Each row has a name. Each piece below is followed by the name of the row it came from, unless a question asks for something else. Each question is about the rows just above it.

Columns, left to right: R Z J N
-0.29  -0.06  2.00  -0.30  <148>
-5.13  0.07  3.94  2.72  <156>
-2.14  4.80  -2.71  -1.50  <107>
-3.47  0.94  2.66  -0.38  <179>
-3.95  -2.75  1.82  1.83  <18>
3.03  8.65  8.64  -2.91  <167>
2.14  3.30  1.38  -2.83  <144>
3.08  2.37  -1.30  -3.01  <56>
<56> without one entry, shuffled: -3.01  2.37  3.08. Gone: -> -1.30
Which entry of <18> is missing from 1.82  -2.75  1.83? -> -3.95
Shuffled <18> with one entry gone: 1.82  -2.75  -3.95, missing -> 1.83
-0.29  -0.06  2.00  -0.30 is in which row? -> <148>
q: 3.03  8.65  8.64  -2.91 -> <167>
Shuffled <148> with one entry gone: -0.29  2.00  -0.06, missing -> -0.30

Columns, left to right: B G V E Y D P X S T
2.57  -4.83  -3.73  -3.13  -4.27  2.39  3.20  5.88  1.36  -1.93 : <29>
-2.19  -1.86  3.49  3.24  -1.78  -1.79  -7.57  3.46  -2.74  -0.22 : <46>
-3.18  -1.26  4.88  -5.49  -2.88  -2.06  0.70  0.15  -0.66  -1.71 : <138>
-2.19  -1.86  3.49  3.24  -1.78  -1.79  -7.57  3.46  -2.74  -4.59 : <193>
0.32  -6.05  2.02  3.82  1.59  4.09  2.42  4.77  -5.59  4.77 : <2>
1.20  -1.37  3.41  0.11  -0.32  2.96  1.68  -3.73  1.82  -2.82 : <26>
-1.59  2.47  2.46  2.04  -5.75  -0.08  4.47  -0.15  -1.34  0.49 : <162>
3.21  2.62  -1.97  -1.64  -0.45  1.28  -3.06  -0.53  -2.13  2.81 : <89>
-0.58  1.83  4.98  -1.17  5.20  -1.06  -0.74  -1.16  3.09  3.29 : <198>
-6.13  1.45  -0.95  0.17  1.15  2.41  2.22  -1.01  -1.31  -2.65 : <171>
Which column holds 3.49  4.88 top down? -> V
q: -1.59  2.47  2.46  2.04  -5.75  -0.08  4.47  -0.15  -1.34  0.49 -> <162>
Which column holds -0.66  -2.74  -5.59 top down? -> S
Which entry of <198> is missing from 1.83  5.20  3.09  -0.74  -0.58  4.98  -1.06  3.29  -1.16? -> -1.17

Columns, left to right: C K M U W L F Q A
1.14  0.34  -1.97  -0.63  -2.29  -0.08  -2.02  1.12  0.88 -> <90>
0.12  -0.82  -1.49  -1.28  -2.04  -1.02  -1.47  0.60  0.62 -> <13>
1.09  0.60  -1.72  -0.30  -2.62  -0.72  -0.01  -0.83  1.05 -> <61>
0.79  -0.51  -1.74  -0.50  -0.91  0.34  -1.91  -0.37  0.96 -> <163>
-1.01  -0.61  3.05  1.04  3.43  3.59  1.86  -0.77  0.29 -> <9>
1.62  -1.92  -4.65  -3.53  -6.95  -2.65  -6.98  0.79  1.74 -> <34>
-0.75  0.45  2.73  0.96  2.96  1.68  2.97  -0.32  0.52 -> <17>
1.07  -0.74  -3.83  -2.75  -5.19  -2.86  -5.46  1.47  1.08 -> <25>
Which column holds -1.49  -1.72  -1.74 top down? -> M
Which column holds this, read top down? 3.43  -6.95  2.96 -> W
Which column holds -0.30  -0.50  1.04  -3.53 top down? -> U
Which column holds 0.79  -1.01  1.62 top down? -> C

Columns, left to right: rubu Kan nivel Pigiv makem Bagu Pok boz tib Gido
1.03  3.38  -4.35  -1.69  0.53  3.39  -0.07  0.35  3.23  -5.56  <96>
-0.07  3.77  0.16  -6.20  -1.03  0.40  -5.27  1.45  0.87  1.17  <83>
-4.81  0.77  2.96  -2.12  3.76  -0.10  -3.03  5.92  5.70  -0.82  <125>
2.65  2.78  0.03  -0.26  -0.41  0.35  -4.56  -3.29  -4.04  3.57  <65>
q: -4.81  0.77  2.96  -2.12  3.76  -0.10  -3.03  5.92  5.70  -0.82 -> <125>
<96> without one entry, shuffled: -5.56  -1.69  1.03  0.35  -4.35  3.23  0.53  -0.07  3.39. Gone: -> 3.38
Where do 2.65  2.78  0.03  -0.26  -0.41  0.35  -4.56  -3.29  -4.04  3.57 appear? -> <65>

Columns, left to right: Mediv Duzin Gitag vur Bapal Nibel tinep Tuz lono
-4.40  -4.64  2.08  4.48  0.20  0.43  -3.41  -3.29  0.23 = <87>
-4.40  -4.64  2.08  2.09  2.07  0.43  -0.14  4.06  3.08 = <57>
-4.40  -4.64  2.08  4.48  0.20  0.43  -0.98  -3.29  0.23 = <20>
Shuffled <57> with one entry gone: -0.14  -4.40  4.06  0.43  -4.64  2.09  2.07  2.08, missing -> 3.08
Shuffled <20> with one entry gone: -0.98  2.08  -3.29  0.23  -4.40  0.20  0.43  -4.64, missing -> 4.48
<57> without one entry, shuffled: 4.06  -4.40  -4.64  2.09  2.07  3.08  -0.14  0.43. Gone: -> 2.08
Where do -4.40  -4.64  2.08  4.48  0.20  0.43  -0.98  -3.29  0.23 appear? -> <20>
<57> without one entry, shuffled: -4.64  0.43  2.07  2.09  4.06  -0.14  -4.40  3.08. Gone: -> 2.08

Columns, left to right: nekag nif voze feso bozi lugul
0.00  6.91  -1.80  1.13  -1.30  -1.23  <110>
0.27  -1.99  0.97  2.67  0.11  0.94  <74>
1.94  1.97  0.98  -0.79  0.91  0.86  <32>
<110> without one entry, shuffled: -1.80  1.13  0.00  6.91  -1.23. Gone: -> -1.30
2.67  -0.79 is in which column, read top down? -> feso
0.27  -1.99  0.97  2.67  0.11  0.94 is in which row? -> <74>

Columns, left to right: pepep Buli pul gubip Tada kuduk loto
-0.52  -1.13  3.28  0.76  4.16  -5.79  -6.68 = <64>
1.76  0.32  -0.13  -0.56  -0.35  -0.02  -0.44 = <60>
1.15  0.02  0.52  -0.39  3.20  -5.30  -6.85 = <140>
-0.52  -1.13  3.28  0.76  0.63  -1.25  -1.66 = <8>
0.63  0.23  -0.40  -0.28  -0.57  0.64  0.55 = <5>
0.04  -0.71  1.99  0.30  2.63  -3.63  -4.39 = <143>
1.76  0.32  -0.13  -0.56  -0.35  -0.02  1.88 = <166>
Shuffled <8> with one entry gone: -1.66  -1.13  0.76  -0.52  0.63  3.28, missing -> -1.25
1.76  1.15 is in which column, read top down? -> pepep
Which column holds this, read top down? -0.35  3.20  0.63  -0.57  2.63  -0.35 -> Tada

Columns, left to right: Gute rolif rim Mep Rik gal zado Feli siru fadar
-0.34  5.24  1.94  1.06  1.10  2.55  0.88  1.45  3.13  -4.63 -> <44>
3.54  0.58  -2.14  2.94  0.42  1.61  0.63  -1.64  -4.21  4.21 -> <121>
2.90  2.34  4.17  -1.89  0.50  0.88  1.46  2.18  4.97  1.22 -> <152>
0.20  2.36  0.42  0.08  3.58  0.17  -4.52  -0.26  4.57  2.10 -> <97>
-4.11  4.44  -0.66  -5.19  -1.36  1.80  -1.19  2.22  0.59  1.25 -> <155>
5.35  1.93  0.29  -1.00  2.59  0.22  2.92  -1.63  4.13  -2.76 -> <207>
-0.46  1.54  -0.09  -0.09  1.86  1.39  6.36  -0.11  1.38  0.27 -> <172>
0.65  0.73  -3.86  -2.70  -2.65  0.02  -0.03  -2.26  -0.79  -2.29 -> <109>
-0.22  2.18  -3.39  2.53  -1.23  2.07  -2.27  1.35  0.76  2.87 -> <11>
-3.92  -2.58  -3.04  -0.21  3.14  -3.05  -0.62  1.13  -3.13  -0.88 -> <122>
-1.36  0.79  0.63  5.79  -2.13  -2.08  -3.11  -2.42  0.33  1.25 -> <150>
Shuffled <122> with one entry gone: 3.14  -3.13  1.13  -3.05  -0.62  -0.88  -2.58  -3.92  -0.21, missing -> -3.04
Which column holds this, read top down? -2.14  4.17  0.42  -0.66 -> rim

Columns, left to right: zak toba mavir bulo Kefak Kifit bituk
0.00  -0.17  3.11  -2.74  1.96  -0.56  6.26 -> <102>
3.94  5.21  -0.77  1.29  -0.40  -2.75  3.49 -> <128>
-3.15  -2.32  -5.95  1.29  3.14  1.28  -0.67 -> <101>
0.79  -0.17  -1.28  -1.40  6.68  -1.29  -0.67 -> <19>
Which entry of <19> is missing from -1.40  0.79  6.68  -1.28  -0.67  -0.17? -> -1.29
Which column holds this, read top down? 3.94  -3.15 -> zak
Shuffled <101> with one entry gone: -3.15  1.28  -5.95  -0.67  -2.32  3.14, missing -> 1.29
Which column holds this, read top down? -2.74  1.29  1.29 -> bulo
Which column holds -0.77  -5.95 top down? -> mavir

